Below is a small trained network, with its code and all its weights. Each question gives an input and a target symbol and asks what happens when units are switched off, that is, made to give their printed mean instead of their output.

import numpy as np


def w(rows, s, z=0):
    codes = np.array(rows[::2]) - 128.0
    scale = np.full(codes.shape[1], s)
    scale[-1] = z or s
    return codes * scale


def norm(h):
    return h / np.sqrt((h * h).mean(-1, keepdims=True) + 1e-5)


def f(y):
    return np.maximum(y, 0)


def softmax(a):
    e = np.exp(a - a.max(-1, keepdims=True))
    return e / e.sum(-1, keepdims=True)


def log_softmax(a):
    a = a - a.max(-1, keepdims=True)
    return a - np.log(np.exp(a).sum(-1, keepdims=True))


def net(x, mask):
    ids = ['αβγδζηθλμσφψω'.index(c) for c in x.split()]
    T = len(ids)
    res = E[ids] + P[:T]
    u = 0
    for l in range(2):
        r = norm(res)
        for j in range(3):
            rows = slice(3 * j, 3 * j + 3)
            q, k, v = (r @ M[l][rows].T for M in (Q, K, V))
            z = softmax(np.where(np.tri(T) > 0, q @ k.T / 3**0.5, -1e9)) @ v
            o = O[l][rows]
            res = res + np.where(mask[u + j], z, o[:, -1]) @ o[:, :-1]
        u += 3
        y = f(norm(res) @ A[l][:, :-1].T + A[l][:, -1])
        res = res + np.where(mask[u : u + 4], y, B[l][:, -1]) @ B[l][:, :-1]
        u += 4
    return log_softmax(norm(res)[-1] @ U[:, :-1].T + U[:, -1])


Q, K, V, O, A, B = {}, {}, {}, {}, {}, {}
E = w([
[145,186,147],'α',
[106,106,101],'β',
[112,111,89],'γ',
[106,254,158],'δ',
[138,151,140],'ζ',
[77,103,82],'η',
[147,163,224],'θ',
[87,117,54],'λ',
[142,171,137],'μ',
[76,138,64],'σ',
[137,121,109],'φ',
[119,158,184],'ψ',
[98,82,213],'ω',
],0.022)
P = w([
[132,136,185],'0',
[220,148,23],'1',
[109,253,161],'2',
[202,151,98],'3',
[104,218,122],'4',
[198,146,111],'5',
[105,219,135],'6',
[197,147,128],'7',
[98,213,133],'8',
[202,148,148],'9',
[95,214,137],'10',
],0.0075)
Q[0] = w([
[125,22,131],'0.h0',
[173,101,145],'0.h0',
[114,83,114],'0.h0',
[157,169,100],'0.h1',
[5,103,135],'0.h1',
[93,129,133],'0.h1',
[75,219,221],'0.h2',
[200,36,131],'0.h2',
[93,135,194],'0.h2',
],0.014)
K[0] = w([
[100,53,51],'0.h0',
[24,164,93],'0.h0',
[155,160,62],'0.h0',
[126,72,208],'0.h1',
[93,99,87],'0.h1',
[115,2,229],'0.h1',
[87,181,168],'0.h2',
[232,35,59],'0.h2',
[66,150,96],'0.h2',
],0.0086)
V[0] = w([
[97,188,144],'0.h0',
[66,37,97],'0.h0',
[95,128,87],'0.h0',
[156,141,136],'0.h1',
[65,127,122],'0.h1',
[193,111,254],'0.h1',
[144,82,126],'0.h2',
[186,148,157],'0.h2',
[28,187,140],'0.h2',
],0.0083)
O[0] = w([
[185,34,72,182],'0.h0',
[148,73,130,1],'0.h0',
[59,20,218,110],'0.h0',
[173,132,110,144],'0.h1',
[136,92,86,113],'0.h1',
[93,57,139,109],'0.h1',
[162,3,148,82],'0.h2',
[128,158,100,162],'0.h2',
[91,144,132,164],'0.h2',
],0.0069,0.0055)
A[0] = w([
[205,255,178,66],'0.n0',
[185,48,87,46],'0.n1',
[111,149,151,1],'0.n2',
[210,159,158,108],'0.n3',
],0.013,0.0033)
B[0] = w([
[68,120,83,250],'0.n0',
[140,227,124,155],'0.n1',
[94,91,1,131],'0.n2',
[172,45,11,175],'0.n3',
],0.0084,0.011)
Q[1] = w([
[99,77,136],'1.h0',
[138,91,181],'1.h0',
[121,159,83],'1.h0',
[155,92,73],'1.h1',
[210,5,113],'1.h1',
[131,180,117],'1.h1',
[149,50,80],'1.h2',
[71,173,74],'1.h2',
[80,107,160],'1.h2',
],0.019)
K[1] = w([
[133,163,161],'1.h0',
[228,123,166],'1.h0',
[97,125,106],'1.h0',
[238,147,53],'1.h1',
[242,167,95],'1.h1',
[43,110,50],'1.h1',
[234,255,37],'1.h2',
[71,35,81],'1.h2',
[128,51,114],'1.h2',
],0.012)
V[1] = w([
[171,138,171],'1.h0',
[139,133,83],'1.h0',
[113,110,167],'1.h0',
[183,37,135],'1.h1',
[137,85,195],'1.h1',
[71,37,107],'1.h1',
[160,181,181],'1.h2',
[226,107,80],'1.h2',
[159,8,99],'1.h2',
],0.012)
O[1] = w([
[178,16,40,7],'1.h0',
[140,167,161,197],'1.h0',
[182,123,151,65],'1.h0',
[200,174,197,31],'1.h1',
[124,72,129,1],'1.h1',
[149,225,132,176],'1.h1',
[128,121,2,19],'1.h2',
[28,48,186,116],'1.h2',
[144,88,238,135],'1.h2',
],0.006,0.007)
A[1] = w([
[182,191,2,232],'1.n0',
[150,158,229,5],'1.n1',
[237,160,162,3],'1.n2',
[10,147,38,181],'1.n3',
],0.0065,0.0028)
B[1] = w([
[213,103,72,252],'1.n0',
[187,140,2,134],'1.n1',
[100,27,115,132],'1.n2',
[84,58,187,254],'1.n3',
],0.0088,0.0079)
U = w([
[126,139,68,59],'α',
[168,173,124,103],'β',
[160,190,157,124],'γ',
[191,228,198,107],'δ',
[54,2,5,111],'ζ',
[5,73,237,160],'η',
[116,101,163,187],'θ',
[60,93,52,100],'λ',
[97,94,47,86],'μ',
[118,137,112,112],'σ',
[254,104,59,239],'φ',
[60,137,109,123],'ψ',
[190,96,200,255],'ω',
],0.0096,0.0047)

Each question gives the input, a string of symbols that net reads in full, and the target symbol t.
The units are the heads (3 rows each of Q, K, V and O) and the neurons (one row each of A and B). Each row of codes is followed by its name. A weight is (code - 128) times the scale printed after its matrix; where a second scale follows, it is the last column's (O, A, B and U).
mask holds one flag per unit, layer by layer, with each layer's heads first. A switched-off unit (its flag False) gives its mean, the last column of its rows in O or B, instead of its output. The means were averaged over made-up inputs and are rounded, as every weight is.
A unit's drop is (log p(t) with every unit on - log p(t) with that unit switched off) / (log p(t) with every unit on - log p(t) with every unit switched off).
The circuit of an input: a set's keep is (log p(t) with only the set's units on - log p(t) with every unit switched off) / (log p(t) with every unit on - log p(t) with every unit switched off). Starting from the 12 units with the biggest drops (on a tie, the unit counted first), units are removed one at a time, each time the one whose removal leaves the highest keep (on an exact tie, the one counted first), for as long as the keep stays at least 0.8.
circuit, biggest first: the units of the circuit, biggest drop first
most important unit: the unit with the biggest drop
top k neurons: the k neurons with the biggest drops, biggest first
top k neurons in layer l: the k neurons of layer l with the biggest drops, biggest first
which heads matter: for each layer, one digit per head in row order, 1 if its drop is at least 0.15 and else 0, layers parted by /
drop when u is switched off: that unit's drop, to one decimal
input η ζ β δ σ λ ζ μ ψ γ γ, target δ: circuit, biggest first	[0.h0; 0.n3; 1.h2; 0.n0]
input φ μ φ ζ ζ φ ζ λ φ φ β, target η: circuit, biggest first	[0.h2; 1.h2; 0.n3]
input η α μ λ φ φ η, target δ: top 2 neurons	[0.n0; 0.n3]
input φ ψ ζ λ δ φ δ, target η: top 2 neurons	[0.n3; 1.n0]
input φ ω φ η ψ, target η: circuit, biggest first	[0.h2; 1.h2]
input φ η ζ ζ λ η φ ζ σ, target η: top 2 neurons	[0.n3; 0.n0]
input σ ψ φ φ φ ω, target ω: top 3 neurons	[0.n0; 0.n3; 1.n3]
input φ δ δ ψ φ θ γ, target η: circuit, biggest first	[0.n3; 0.h2; 1.h2]
input η φ β ζ η γ μ ζ μ η β, target δ: top neuron in layer 0	[0.n3]
input φ ζ μ, target η: circuit, biggest first	[0.h2; 1.h2]
input φ φ γ ζ, target ζ: circuit, biggest first	[0.n3; 1.h2]
input φ ζ δ ψ μ φ σ, target η: which heads matter	101 / 001
input η θ θ φ ω, target δ: top 2 neurons in layer 0	[0.n0; 0.n3]
input φ ζ γ, target η: most important unit	0.h2
input φ σ ω φ φ ω, target ω: top 2 neurons in layer 0	[0.n0; 0.n3]
input φ φ δ φ η γ, target φ: top 2 neurons	[0.n0; 1.n0]
input α φ φ λ λ η, target η: which heads matter	100 / 000
input δ σ μ ζ, target ζ: which heads matter	000 / 000
input φ ζ λ μ θ φ β μ η ω ζ, target η: which heads matter	111 / 001
input φ η φ η δ ζ φ φ ζ, target η: most important unit	0.h2
input η φ β, target δ: top 2 neurons in layer 0	[0.n0; 0.n3]
input β θ φ φ φ γ α μ, target ζ: top 2 neurons	[0.n3; 0.n0]
input φ φ θ, target η: drop when 1.h2 is switched off	0.3
input φ ζ ζ γ μ φ φ η φ, target η: drop when 0.n0 is switched off	0.2
input η φ μ ζ δ ω φ, target δ: drop when 0.n3 is switched off	0.3
input φ η ζ φ φ δ λ, target η: drop when 0.n0 is switched off	0.1
input η γ μ δ φ φ λ φ σ θ γ, target δ: most important unit	0.h0
input φ ζ μ η δ, target η: top 3 neurons in layer 0	[0.n3; 0.n0; 0.n1]
